Below is a small trained network, with its code and all its weights. Each question gives an input and a class and asks what happens when units are switched off, that is, made to give their printed mean instead of their output.

import numpy as np


def w(rows, s, z=0):
    codes = np.array(rows[::2]) - 128.0
    scale = np.full(codes.shape[1], s)
    scale[-1] = z or s
    return codes * scale


def norm(h):
    return h / np.sqrt((h * h).mean(-1, keepdims=True) + 1e-5)


def f(y):
    return y / 2 * (1 + np.tanh(0.7978845608 * (y + 0.044715 * y**3)))


def log_softmax(a):
    a = a - a.max(-1, keepdims=True)
    return a - np.log(np.exp(a).sum(-1, keepdims=True))


def net(x, mask):
    res = np.array(x, float).reshape(1, 4) / 4 @ E
    u = 0
    for l in range(3):
        y = f(norm(res) @ A[l][:, :-1].T + A[l][:, -1])
        res = res + np.where(mask[u : u + 4], y, B[l][:, -1]) @ B[l][:, :-1]
        u += 4
    return log_softmax(norm(res)[-1] @ U[:, :-1].T + U[:, -1])


A, B = {}, {}
E = w([
[129,132,254,43,106],'x0',
[130,61,66,64,185],'x1',
[77,207,7,69,62],'x2',
[208,87,176,52,29],'x3',
],0.0058)
A[0] = w([
[134,148,246,154,148,47],'0.n1',
[225,128,104,136,139,122],'0.n2',
[2,33,132,125,88,233],'0.n3',
[53,177,170,53,195,2],'0.n4',
],0.0099,0.0037)
B[0] = w([
[175,167,249,185,75,255],'0.n1',
[85,120,117,77,151,148],'0.n2',
[228,135,140,159,160,217],'0.n3',
[99,183,141,38,161,183],'0.n4',
],0.011,0.0036)
A[1] = w([
[90,224,105,104,175,254],'1.n1',
[200,93,111,72,2,140],'1.n2',
[72,229,156,32,128,89],'1.n3',
[152,119,99,52,28,75],'1.n4',
],0.009,0.0037)
B[1] = w([
[90,75,178,129,92,253],'1.n1',
[109,251,84,124,161,240],'1.n2',
[126,36,128,68,110,207],'1.n3',
[130,155,84,95,84,197],'1.n4',
],0.016,0.005)
A[2] = w([
[122,87,143,99,134,62],'2.n1',
[62,121,91,202,110,64],'2.n2',
[61,136,105,190,119,75],'2.n3',
[172,85,114,115,253,4],'2.n4',
],0.013,0.0033)
B[2] = w([
[153,129,164,106,99,161],'2.n1',
[13,87,171,200,86,254],'2.n2',
[1,14,84,152,44,228],'2.n3',
[244,76,17,139,209,226],'2.n4',
],0.008,0.0024)
U = w([
[201,96,64,143,185,161],'0',
[131,127,145,89,160,3],'1',
[196,176,202,176,81,228],'2',
[5,47,81,229,68,129],'3',
[117,196,67,68,78,253],'4',
[108,78,173,19,73,121],'5',
],0.014,0.0062)

Each question gives the input, the list of numbers given to net, and the class t.
The units are the neurons (one row each of A and B). Each row of codes is followed by its name. A weight is (code - 128) times the scale printed after its matrix; where a second scale follows, it is the last column's (A, B and U).
mask holds one flag per neuron, layer by layer. A switched-off neuron (its flag False) gives its mean, the last column of its row in B, instead of its output. The means were averaged over made-up inputs and are rounded, as every weight is.
A unit's drop is (log p(t) with every unit on - log p(t) with that unit switched off) / (log p(t) with every unit on - log p(t) with every unit switched off).
The circuit of an input: a set's keep is (log p(t) with only the set's units on - log p(t) with every unit switched off) / (log p(t) with every unit on - log p(t) with every unit switched off). Starting from all 12 units, units are removed one at a time, each time the one whose removal leaves the highest keep (on an exact tie, the one counted first), for as long as the keep stays at least 0.8.
units of the circuit, in order: the units of the circuit, biggest drop first
unit that matters most: the unit with the biggest drop
top k neurons: the k neurons with the biggest drops, biggest first
top k neurons in layer l: the k neurons of layer l with the biggest drops, biggest first
drop of u: that unit's drop, to one decimal
input [7,-4,7,8], class 4: units of the circuit, in order -> [1.n2]
input [5,-8,3,-7], class 5: units of the circuit, in order -> [1.n3, 0.n4]
input [-2,-6,0,4], class 4: units of the circuit, in order -> [1.n2, 0.n3]
input [-4,1,-7,4], class 0: units of the circuit, in order -> [1.n1, 2.n4]
input [2,5,-1,-8], class 5: top 3 neurons -> [1.n1, 0.n4, 1.n2]
input [-6,-2,-6,3], class 0: units of the circuit, in order -> [1.n1, 0.n2]
input [3,6,-4,7], class 4: units of the circuit, in order -> [1.n2, 1.n1]
input [0,8,3,-5], class 0: units of the circuit, in order -> [0.n3, 2.n4]
input [4,5,2,2], class 4: top 2 neurons -> [1.n2, 0.n3]
input [0,5,-5,-8], class 0: top 2 neurons -> [2.n4, 0.n3]
input [4,-1,6,-8], class 5: top 2 neurons -> [1.n3, 0.n4]
input [-1,5,6,-2], class 3: top 2 neurons in layer 1 -> [1.n3, 1.n1]
input [-2,8,1,2], class 0: top 2 neurons in layer 0 -> [0.n1, 0.n3]
input [1,7,0,-4], class 0: units of the circuit, in order -> [2.n4]
input [6,1,-3,-2], class 2: drop of 0.n1 -> 1.4
input [3,-8,5,-4], class 5: drop of 1.n3 -> 0.5
input [6,2,-3,-2], class 2: drop of 0.n1 -> 1.2
input [4,7,-8,-3], class 0: drop of 2.n4 -> 0.7
input [-2,-4,-1,4], class 4: top 2 neurons in layer 0 -> [0.n3, 0.n2]
input [1,8,-6,7], class 0: unit that matters most -> 2.n4
